Below are the code and all the weights of a small trained network. Each question names an input and a class and asks about switching units off, where a switched-off unit gives its printed mean instead of its output.

import numpy as np


def w(rows, s, z=0):
    codes = np.array(rows[::2]) - 128.0
    scale = np.full(codes.shape[1], s)
    scale[-1] = z or s
    return codes * scale


def f(y):
    return np.maximum(y, 0)


def log_softmax(a):
    a = a - a.max(-1, keepdims=True)
    return a - np.log(np.exp(a).sum(-1, keepdims=True))


def net(x, mask):
    res = np.array(x, float).reshape(1, 6) / 4 @ E
    y = f(res @ A[0][:, :-1].T + A[0][:, -1])
    res = res + np.where(mask, y, B[0][:, -1]) @ B[0][:, :-1]
    return log_softmax(res[-1] @ U[:, :-1].T + U[:, -1])


A, B = {}, {}
E = w([
[7,177,120,115,98,80,204,187],'x0',
[106,134,154,181,98,155,182,23],'x1',
[164,158,101,95,82,21,113,78],'x2',
[110,3,67,94,62,144,148,131],'x3',
[73,91,98,238,159,74,63,119],'x4',
[212,126,116,215,104,99,195,191],'x5',
],0.011)
A[0] = w([
[158,133,112,75,121,71,70,200,58],'neuron 0',
[60,113,155,64,160,131,59,88,48],'neuron 1',
[58,151,99,115,105,115,179,155,32],'neuron 2',
[127,185,164,147,171,112,111,138,59],'neuron 3',
[159,186,152,97,124,160,141,140,99],'neuron 4',
[157,171,96,95,114,42,104,101,77],'neuron 5',
[166,141,133,69,111,154,148,135,23],'neuron 6',
[122,62,81,96,97,154,165,125,67],'neuron 7',
[97,132,146,137,111,121,148,133,44],'neuron 8',
[144,153,144,79,92,176,188,118,101],'neuron 9',
[59,155,135,118,128,105,180,168,73],'neuron 10',
[211,121,127,210,119,93,206,184,39],'neuron 11',
[111,45,64,122,51,142,130,133,24],'neuron 12',
[118,120,139,124,200,188,122,196,66],'neuron 13',
[98,136,122,129,122,114,148,138,37],'neuron 14',
[76,181,132,130,117,92,149,178,90],'neuron 15',
[157,142,109,114,71,64,119,94,73],'neuron 16',
[113,127,155,167,107,142,181,53,6],'neuron 17',
[84,109,112,182,156,77,118,118,79],'neuron 18',
[109,105,159,159,160,212,140,148,97],'neuron 19',
[92,112,101,168,155,109,66,127,75],'neuron 20',
[107,137,116,187,153,114,83,131,85],'neuron 21',
[115,130,157,162,94,154,169,62,16],'neuron 22',
[142,152,106,92,101,73,98,117,116],'neuron 23',
[145,132,136,171,95,112,138,151,53],'neuron 24',
[206,84,134,111,171,151,68,123,38],'neuron 25',
[110,116,109,159,123,115,100,123,50],'neuron 26',
[143,151,125,100,88,154,138,132,43],'neuron 27',
[133,250,189,158,176,121,134,123,63],'neuron 28',
[67,154,118,131,122,90,167,168,57],'neuron 29',
[119,149,137,147,86,109,158,50,91],'neuron 30',
[133,171,146,123,155,121,113,136,20],'neuron 31',
[165,195,153,147,181,135,92,118,66],'neuron 32',
[173,149,136,59,144,144,181,139,54],'neuron 33',
[87,115,156,145,149,184,135,181,75],'neuron 34',
[74,147,134,76,149,148,92,72,64],'neuron 35',
[202,101,132,160,150,155,99,71,49],'neuron 36',
[127,122,98,90,161,108,93,220,24],'neuron 37',
[184,119,128,124,163,141,77,122,57],'neuron 38',
[103,100,81,194,148,113,93,121,80],'neuron 39',
],0.016,0.012)
B[0] = w([
[44,151,128,197,233,158,122,119,215],'neuron 0',
[169,165,66,152,80,170,177,212,234],'neuron 1',
[143,140,117,104,63,162,92,73,193],'neuron 2',
[105,60,106,103,122,97,115,146,190],'neuron 3',
[177,126,171,95,156,87,114,135,196],'neuron 4',
[161,96,154,185,137,115,207,86,225],'neuron 5',
[141,150,177,93,139,114,113,158,175],'neuron 6',
[107,52,117,110,128,58,106,143,205],'neuron 7',
[107,137,125,138,136,144,111,113,141],'neuron 8',
[164,165,208,93,147,89,94,149,216],'neuron 9',
[140,150,116,100,75,145,86,67,210],'neuron 10',
[144,183,52,140,74,179,176,215,228],'neuron 11',
[83,27,86,87,118,54,107,155,211],'neuron 12',
[126,121,142,200,157,105,192,101,199],'neuron 13',
[153,138,123,117,117,156,105,116,142],'neuron 14',
[145,144,105,123,97,147,86,67,217],'neuron 15',
[152,95,165,157,103,133,210,115,199],'neuron 16',
[63,158,96,168,220,135,74,130,173],'neuron 17',
[195,148,224,89,123,130,99,150,192],'neuron 18',
[153,103,147,183,135,109,224,77,205],'neuron 19',
[143,151,184,80,137,109,137,156,190],'neuron 20',
[158,135,193,73,169,107,123,153,184],'neuron 21',
[49,171,109,171,220,143,81,134,170],'neuron 22',
[152,107,145,174,136,125,190,107,208],'neuron 23',
[150,147,116,103,126,134,151,158,153],'neuron 24',
[106,162,123,121,59,153,59,71,226],'neuron 25',
[138,126,155,109,150,104,119,140,148],'neuron 26',
[151,134,166,111,130,117,132,139,150],'neuron 27',
[81,6,94,101,104,80,107,163,249],'neuron 28',
[154,132,118,109,76,179,88,81,200],'neuron 29',
[68,138,130,167,216,169,143,114,197],'neuron 30',
[96,115,91,111,125,98,115,129,152],'neuron 31',
[97,69,96,101,113,98,119,129,208],'neuron 32',
[152,156,187,95,163,129,115,156,196],'neuron 33',
[172,110,147,181,141,116,195,89,184],'neuron 34',
[175,162,67,149,72,163,176,213,218],'neuron 35',
[130,165,107,100,43,172,87,57,216],'neuron 36',
[28,166,108,165,209,152,69,119,190],'neuron 37',
[113,149,106,107,93,154,106,80,193],'neuron 38',
[157,171,200,70,162,95,143,140,192],'neuron 39',
],0.012,0.015)
U = w([
[145,176,121,81,49,132,85,1,98],'0',
[102,26,103,70,113,41,118,154,121],'1',
[173,191,249,47,152,79,127,158,100],'2',
[160,211,53,134,77,138,191,232,100],'3',
[61,186,122,171,227,126,103,97,249],'4',
[162,114,176,191,120,75,236,26,88],'5',
],0.0088,0.016)

Each question gives the input, the list of numbers given to net, and the class t.
The units are the neurons (one row each of A and B). Each row of codes is followed by its name. A weight is (code - 128) times the scale printed after its matrix; where a second scale follows, it is the last column's (A, B and U).
mask holds one flag per neuron, in row order. A switched-off neuron (its flag False) gives its mean, the last column of its row in B, instead of its output. The means were averaged over made-up inputs and are rounded, as every weight is.
A unit's drop is (log p(t) with every unit on - log p(t) with that unit switched off) / (log p(t) with every unit on - log p(t) with every unit switched off).
most important unit: the unit with the biggest drop
top k neurons: the k neurons with the biggest drops, biggest first
drop of u: that unit's drop, to one decimal
input [2,7,7,2,4,5], class 4: top 3 neurons => (neuron 17; neuron 30; neuron 22)
input [-3,1,3,-7,3,7], class 1: most important unit => neuron 28
input [6,3,5,8,-7,-8], class 1: top 3 neurons => (neuron 12; neuron 7; neuron 11)
input [-2,-3,-8,6,-1,-1], class 5: top 2 neurons => (neuron 19; neuron 13)
input [3,-6,6,-6,7,7], class 2: top 2 neurons => (neuron 18; neuron 21)
input [7,2,-4,3,7,-6], class 0: top 4 neurons => (neuron 2; neuron 10; neuron 29; neuron 15)
input [5,-2,-4,-7,-7,-6], class 1: top 2 neurons => (neuron 28; neuron 3)
input [5,-7,7,3,2,-7], class 3: top 3 neurons => (neuron 1; neuron 35; neuron 30)
input [7,3,-8,-5,7,2], class 5: top 2 neurons => (neuron 34; neuron 19)
input [6,-8,3,-4,-2,0], class 4: top 2 neurons => (neuron 0; neuron 37)
input [-7,5,-7,-7,-5,1], class 0: top 4 neurons => (neuron 36; neuron 25; neuron 12; neuron 38)
input [-2,5,2,-5,2,5], class 1: top 3 neurons => (neuron 28; neuron 1; neuron 35)
input [5,5,-3,-2,-5,0], class 0: top 3 neurons => (neuron 10; neuron 2; neuron 0)
input [-1,8,-8,3,0,5], class 4: top 2 neurons => (neuron 22; neuron 17)
input [6,0,-2,8,-8,5], class 1: most important unit => neuron 12
input [3,-4,8,4,6,3], class 5: drop of neuron 5 => 0.4
input [2,-3,7,-4,1,-8], class 3: drop of neuron 1 => 0.9
input [5,-6,-3,-2,2,3], class 4: drop of neuron 36 => 0.3
